Below is a small trained network, with its code and all its weights. Each question gives an input and a class and asks what happens when units are switched off, that is, made to give their printed mean instead of their output.

import numpy as np


def w(rows, s, z=0):
    codes = np.array(rows[::2]) - 128.0
    scale = np.full(codes.shape[1], s)
    scale[-1] = z or s
    return codes * scale


def norm(h):
    return h / np.sqrt((h * h).mean(-1, keepdims=True) + 1e-5)


def f(y):
    return y / 2 * (1 + np.tanh(0.7978845608 * (y + 0.044715 * y**3)))


def log_softmax(a):
    a = a - a.max(-1, keepdims=True)
    return a - np.log(np.exp(a).sum(-1, keepdims=True))


def net(x, mask):
    res = np.array(x, float).reshape(1, 5) / 4 @ E
    u = 0
    for l in range(3):
        y = f(norm(res) @ A[l][:, :-1].T + A[l][:, -1])
        res = res + np.where(mask[u : u + 11], y, B[l][:, -1]) @ B[l][:, :-1]
        u += 11
    return log_softmax(norm(res)[-1] @ U[:, :-1].T + U[:, -1])


A, B = {}, {}
E = w([
[152,42,161,141,106,124,131,119,184],'x0',
[158,91,245,122,105,139,119,124,135],'x1',
[121,181,152,144,86,101,64,194,137],'x2',
[171,101,88,123,154,174,66,127,160],'x3',
[123,152,111,126,94,181,155,173,148],'x4',
],0.011)
A[0] = w([
[132,119,60,133,136,106,119,120,128,121],'0.n1',
[124,194,4,125,141,165,124,143,114,132],'0.n2',
[125,112,67,127,142,56,84,117,125,150],'0.n3',
[124,161,80,127,132,130,106,146,123,3],'0.n4',
[135,105,98,136,114,159,129,126,148,76],'0.n5',
[142,135,150,129,139,146,21,142,137,152],'0.n6',
[117,158,108,130,90,103,148,164,143,93],'0.n7',
[141,55,92,125,121,169,131,126,167,88],'0.n8',
[129,172,97,127,131,125,130,138,112,57],'0.n9',
[126,141,138,138,66,127,91,191,171,108],'0.n10',
[142,100,147,133,152,95,45,119,135,103],'0.n11',
],0.024,0.005)
B[0] = w([
[98,117,172,89,191,123,127,76,129,183],'0.n1',
[58,99,67,139,250,82,81,22,159,251],'0.n2',
[135,99,94,182,162,101,87,112,143,197],'0.n3',
[127,122,132,178,167,115,138,131,175,166],'0.n4',
[114,144,125,141,133,153,167,135,165,147],'0.n5',
[144,108,104,100,29,189,119,183,127,189],'0.n6',
[122,153,166,125,40,102,131,138,100,163],'0.n7',
[147,99,105,161,170,191,160,141,191,178],'0.n8',
[105,77,118,140,139,111,187,133,154,162],'0.n9',
[194,163,181,63,38,124,72,128,69,188],'0.n10',
[147,160,129,93,101,79,38,85,87,180],'0.n11',
],0.023,0.022)
A[1] = w([
[112,195,69,175,105,111,148,127,119,43],'1.n1',
[105,200,92,146,207,106,136,145,102,30],'1.n2',
[94,254,154,127,132,140,167,156,126,110],'1.n3',
[124,106,100,171,150,85,114,152,137,113],'1.n4',
[160,79,154,141,132,116,107,105,108,91],'1.n5',
[160,142,98,174,142,98,137,148,90,8],'1.n6',
[114,142,137,159,105,83,140,138,159,61],'1.n7',
[52,161,58,136,100,92,129,163,110,99],'1.n8',
[115,167,171,117,124,53,157,142,79,144],'1.n9',
[166,139,112,129,123,104,116,159,115,4],'1.n10',
[126,216,137,134,135,162,133,161,67,114],'1.n11',
],0.023,0.0031)
B[1] = w([
[96,81,129,163,157,172,166,60,15,121],'1.n1',
[220,52,147,188,7,9,51,78,137,250],'1.n2',
[221,16,89,52,73,114,55,134,74,155],'1.n3',
[68,177,103,121,134,108,142,88,188,254],'1.n4',
[49,107,100,104,123,87,173,95,123,229],'1.n5',
[122,129,94,141,120,70,95,95,131,118],'1.n6',
[87,214,149,89,132,144,191,87,199,129],'1.n7',
[146,54,153,119,172,100,236,112,93,160],'1.n8',
[133,203,195,154,169,139,183,182,30,219],'1.n9',
[81,111,148,81,91,185,86,62,144,159],'1.n10',
[111,142,76,161,22,122,84,142,174,177],'1.n11',
],0.015,0.0079)
A[2] = w([
[86,195,140,182,157,103,122,187,163,32],'2.n1',
[160,164,101,195,96,178,169,250,206,86],'2.n2',
[105,131,109,136,167,82,110,138,183,98],'2.n3',
[104,215,78,153,149,134,66,182,135,93],'2.n4',
[103,188,91,167,141,117,81,195,141,104],'2.n5',
[89,180,64,194,151,138,102,168,148,81],'2.n6',
[170,198,100,139,245,104,48,153,156,4],'2.n7',
[177,208,107,174,79,102,135,209,145,84],'2.n8',
[130,186,100,163,90,104,109,174,134,69],'2.n9',
[168,136,117,241,146,125,103,169,82,118],'2.n10',
[162,187,115,170,184,130,61,156,79,112],'2.n11',
],0.015,0.0032)
B[2] = w([
[149,31,173,89,134,141,149,119,91,122],'2.n1',
[151,140,109,159,149,116,128,250,119,166],'2.n2',
[148,70,141,128,150,125,112,79,110,255],'2.n3',
[126,168,128,134,136,158,113,149,103,128],'2.n4',
[169,76,116,103,103,142,169,110,78,119],'2.n5',
[130,96,148,107,113,128,113,113,93,156],'2.n6',
[157,126,68,174,101,35,127,145,138,222],'2.n7',
[90,153,103,104,125,175,86,103,146,173],'2.n8',
[147,119,140,98,145,99,103,134,141,150],'2.n9',
[121,97,98,60,101,104,140,98,134,121],'2.n10',
[83,124,150,159,59,129,112,125,193,139],'2.n11',
],0.019,0.0084)
U = w([
[172,191,159,55,2,125,38,169,70,210],'0',
[194,93,105,160,158,225,169,244,200,86],'1',
[88,177,201,123,156,92,223,152,51,3],'2',
[96,67,76,163,225,56,109,40,180,197],'3',
],0.0097,0.0028)

Each question gives the input, the list of numbers given to net, and the class t.
The units are the neurons (one row each of A and B). Each row of codes is followed by its name. A weight is (code - 128) times the scale printed after its matrix; where a second scale follows, it is the last column's (A, B and U).
mask holds one flag per neuron, layer by layer. A switched-off neuron (its flag False) gives its mean, the last column of its row in B, instead of its output. The means were averaged over made-up inputs and are rounded, as every weight is.
A unit's drop is (log p(t) with every unit on - log p(t) with that unit switched off) / (log p(t) with every unit on - log p(t) with every unit switched off).
The circuit of an input: a set's keep is (log p(t) with only the set's units on - log p(t) with every unit switched off) / (log p(t) with every unit on - log p(t) with every unit switched off). Starting from the 12 units with the biggest drops (on a tie, the unit counted first), units are removed one at a time, each time the one whose removal leaves the highest keep (on an exact tie, the one counted first), for as long as the keep stays at least 0.8.
units of the circuit, in order: the units of the circuit, biggest drop first
most important unit: the unit with the biggest drop
k most important neurons: the k neurons with the biggest drops, biggest first
top k neurons in layer l: the k neurons of layer l with the biggest drops, biggest first
drop of u: that unit's drop, to one decimal
input [-2,0,5,-3,3], class 0: units of the circuit, in order => 0.n10
input [2,5,-4,-7,0], class 2: top 2 neurons in layer 0 => 0.n2, 0.n3
input [-2,6,-2,-5,0], class 2: top 3 neurons in layer 0 => 0.n2, 0.n6, 0.n3
input [-1,1,-1,-7,-7], class 2: top 2 neurons in layer 0 => 0.n2, 0.n8
input [1,4,-1,8,-8], class 0: 2 most important neurons => 0.n11, 0.n2
input [-1,-1,2,-3,7], class 2: 2 most important neurons => 0.n7, 0.n10
input [8,7,-1,-7,2], class 2: 2 most important neurons => 0.n2, 0.n6
input [-5,5,-8,0,-6], class 2: 4 most important neurons => 0.n2, 0.n3, 0.n6, 0.n8
input [5,8,-8,-7,4], class 1: 2 most important neurons => 0.n2, 0.n11
input [-1,4,1,-6,-7], class 2: 3 most important neurons => 0.n2, 0.n6, 0.n10
input [-4,2,1,-6,-5], class 2: 2 most important neurons => 0.n2, 0.n10
input [-4,3,-7,0,-4], class 2: 4 most important neurons => 0.n2, 0.n3, 0.n6, 0.n4
input [6,4,-1,2,-4], class 0: 2 most important neurons => 0.n2, 0.n11
input [-1,1,7,8,7], class 0: most important unit => 0.n10
input [-2,5,-4,2,3], class 1: drop of 0.n2 => 0.8
input [1,1,-2,0,4], class 1: drop of 0.n2 => 0.5
input [5,-3,-8,-7,6], class 1: drop of 0.n2 => 0.8
